Below is a small trained network, with its code and all its weights. Each question gives an input and a class and asks what happens when units are switched off, that is, made to give their printed mean instead of their output.

import numpy as np


def w(rows, s, z=0):
    codes = np.array(rows[::2]) - 128.0
    scale = np.full(codes.shape[1], s)
    scale[-1] = z or s
    return codes * scale


def f(y):
    return np.maximum(y, 0)


def log_softmax(a):
    a = a - a.max(-1, keepdims=True)
    return a - np.log(np.exp(a).sum(-1, keepdims=True))


def net(x, mask):
    res = np.array(x, float).reshape(1, 4) / 4 @ E
    y = f(res @ A[0][:, :-1].T + A[0][:, -1])
    res = res + np.where(mask, y, B[0][:, -1]) @ B[0][:, :-1]
    return log_softmax(res[-1] @ U[:, :-1].T + U[:, -1])


A, B = {}, {}
E = w([
[92,216,160,192,178,189],'x0',
[174,130,12,170,201,100],'x1',
[57,227,61,74,105,94],'x2',
[210,196,89,138,51,197],'x3',
],0.011)
A[0] = w([
[145,115,172,176,207,224,148],'N1',
[44,126,219,97,46,110,175],'N2',
[78,125,157,122,189,44,83],'N3',
[106,39,175,159,207,134,100],'N4',
[175,160,134,183,73,164,57],'N5',
[37,91,175,134,223,79,76],'N6',
[16,191,100,74,17,73,163],'N7',
[180,111,104,47,76,96,51],'N8',
[119,144,179,123,79,134,77],'N9',
[170,99,122,86,43,99,80],'N10',
[245,225,105,135,35,189,82],'N11',
[48,221,159,236,166,185,64],'N12',
[92,179,173,171,166,147,55],'N13',
[157,115,23,226,197,70,97],'N14',
[101,97,186,126,87,173,68],'N15',
[103,140,143,194,153,174,54],'N16',
[75,129,198,106,132,74,111],'N17',
[165,157,51,206,191,72,33],'N18',
[122,14,88,50,76,5,53],'N19',
[76,185,89,90,104,104,2],'N20',
[75,215,164,183,186,150,56],'N21',
[88,183,132,53,179,64,155],'N22',
[74,155,254,98,34,136,97],'N23',
[226,74,233,163,100,192,178],'N24',
[41,137,118,81,194,85,99],'N25',
[176,66,126,88,147,138,128],'N26',
[160,161,169,114,43,160,89],'N27',
[81,132,184,148,59,128,41],'N28',
[40,190,72,105,134,182,164],'N29',
],0.0099,0.0098)
B[0] = w([
[127,149,178,104,99,67,202],'N1',
[80,163,57,114,178,94,237],'N2',
[84,100,110,121,102,190,178],'N3',
[122,59,101,205,87,119,196],'N4',
[90,46,108,143,94,160,163],'N5',
[67,78,99,153,63,197,201],'N6',
[182,56,174,173,131,54,246],'N7',
[113,162,185,59,108,177,168],'N8',
[118,95,78,107,153,120,157],'N9',
[108,145,164,85,109,143,175],'N10',
[72,59,61,163,59,192,234],'N11',
[104,129,173,42,101,136,206],'N12',
[108,83,155,52,126,142,159],'N13',
[97,146,68,94,217,93,215],'N14',
[115,95,92,98,170,97,164],'N15',
[101,72,177,60,104,121,151],'N16',
[72,111,77,151,136,174,179],'N17',
[133,92,52,83,205,103,182],'N18',
[88,178,203,63,114,159,218],'N19',
[198,8,192,172,130,74,155],'N20',
[144,139,189,54,115,155,181],'N21',
[123,94,138,179,107,85,198],'N22',
[89,142,66,103,199,117,224],'N23',
[145,91,155,170,118,38,248],'N24',
[99,80,87,176,78,172,187],'N25',
[108,121,170,105,108,82,170],'N26',
[80,75,65,127,156,157,183],'N27',
[123,93,68,94,203,111,155],'N28',
[162,120,167,153,108,58,210],'N29',
],0.012,0.014)
U = w([
[115,137,72,111,216,121,46],'0',
[141,97,165,173,135,83,72],'1',
[103,117,90,164,91,202,53],'2',
[113,147,192,50,127,157,105],'3',
[124,143,139,170,127,89,206],'4',
[188,249,178,180,150,151,7],'5',
[212,228,169,212,189,163,7],'6',
],0.02,0.015)

Each question gives the input, the list of numbers given to net, and the class t.
The units are the neurons (one row each of A and B). Each row of codes is followed by its name. A weight is (code - 128) times the scale printed after its matrix; where a second scale follows, it is the last column's (A, B and U).
mask holds one flag per neuron, in row order. A switched-off neuron (its flag False) gives its mean, the last column of its row in B, instead of its output. The means were averaged over made-up inputs and are rounded, as every weight is.
A unit's drop is (log p(t) with every unit on - log p(t) with that unit switched off) / (log p(t) with every unit on - log p(t) with every unit switched off).
The circuit of an input: a set's keep is (log p(t) with only the set's units on - log p(t) with every unit switched off) / (log p(t) with every unit on - log p(t) with every unit switched off). Starting from the 12 units with the biggest drops (on a tie, the unit counted first), units are removed one at a time, each time the one whose removal leaves the highest keep (on an exact tie, the one counted first), for as long as the keep stays at least 0.8.
circuit, biggest first: the units of the circuit, biggest drop first
unit that matters most: the unit with the biggest drop
k most important neurons: the k neurons with the biggest drops, biggest first
drop of u: that unit's drop, to one decimal
input [3,1,4,-5], class 2: circuit, biggest first -> [N6]
input [0,-4,8,7], class 1: 3 most important neurons -> [N7; N29; N20]
input [8,-3,-7,3], class 3: 2 most important neurons -> [N12; N7]
input [1,-7,6,-8], class 2: 3 most important neurons -> [N6; N25; N3]
input [2,8,-8,8], class 0: 3 most important neurons -> [N14; N18; N7]
input [-8,-3,-7,-6], class 3: 2 most important neurons -> [N19; N7]
input [2,3,7,-6], class 1: 2 most important neurons -> [N7; N29]
input [2,0,1,2], class 4: 2 most important neurons -> [N6; N19]
input [2,7,-7,0], class 0: 2 most important neurons -> [N14; N18]
input [7,-5,7,-7], class 1: 3 most important neurons -> [N7; N29; N22]
input [1,5,7,7], class 1: 3 most important neurons -> [N29; N7; N20]
input [-8,-3,0,7], class 3: 3 most important neurons -> [N8; N10; N19]
input [1,-4,-4,4], class 0: 2 most important neurons -> [N7; N23]
input [-2,0,-3,4], class 2: 3 most important neurons -> [N7; N29; N11]
input [8,-8,-8,1], class 0: unit that matters most -> N23
input [7,-8,4,-6], class 0: drop of N2 -> 1.3
input [0,2,-2,-3], class 4: drop of N5 -> 0.2
input [-5,-7,-4,-2], class 0: drop of N14 -> 0.0
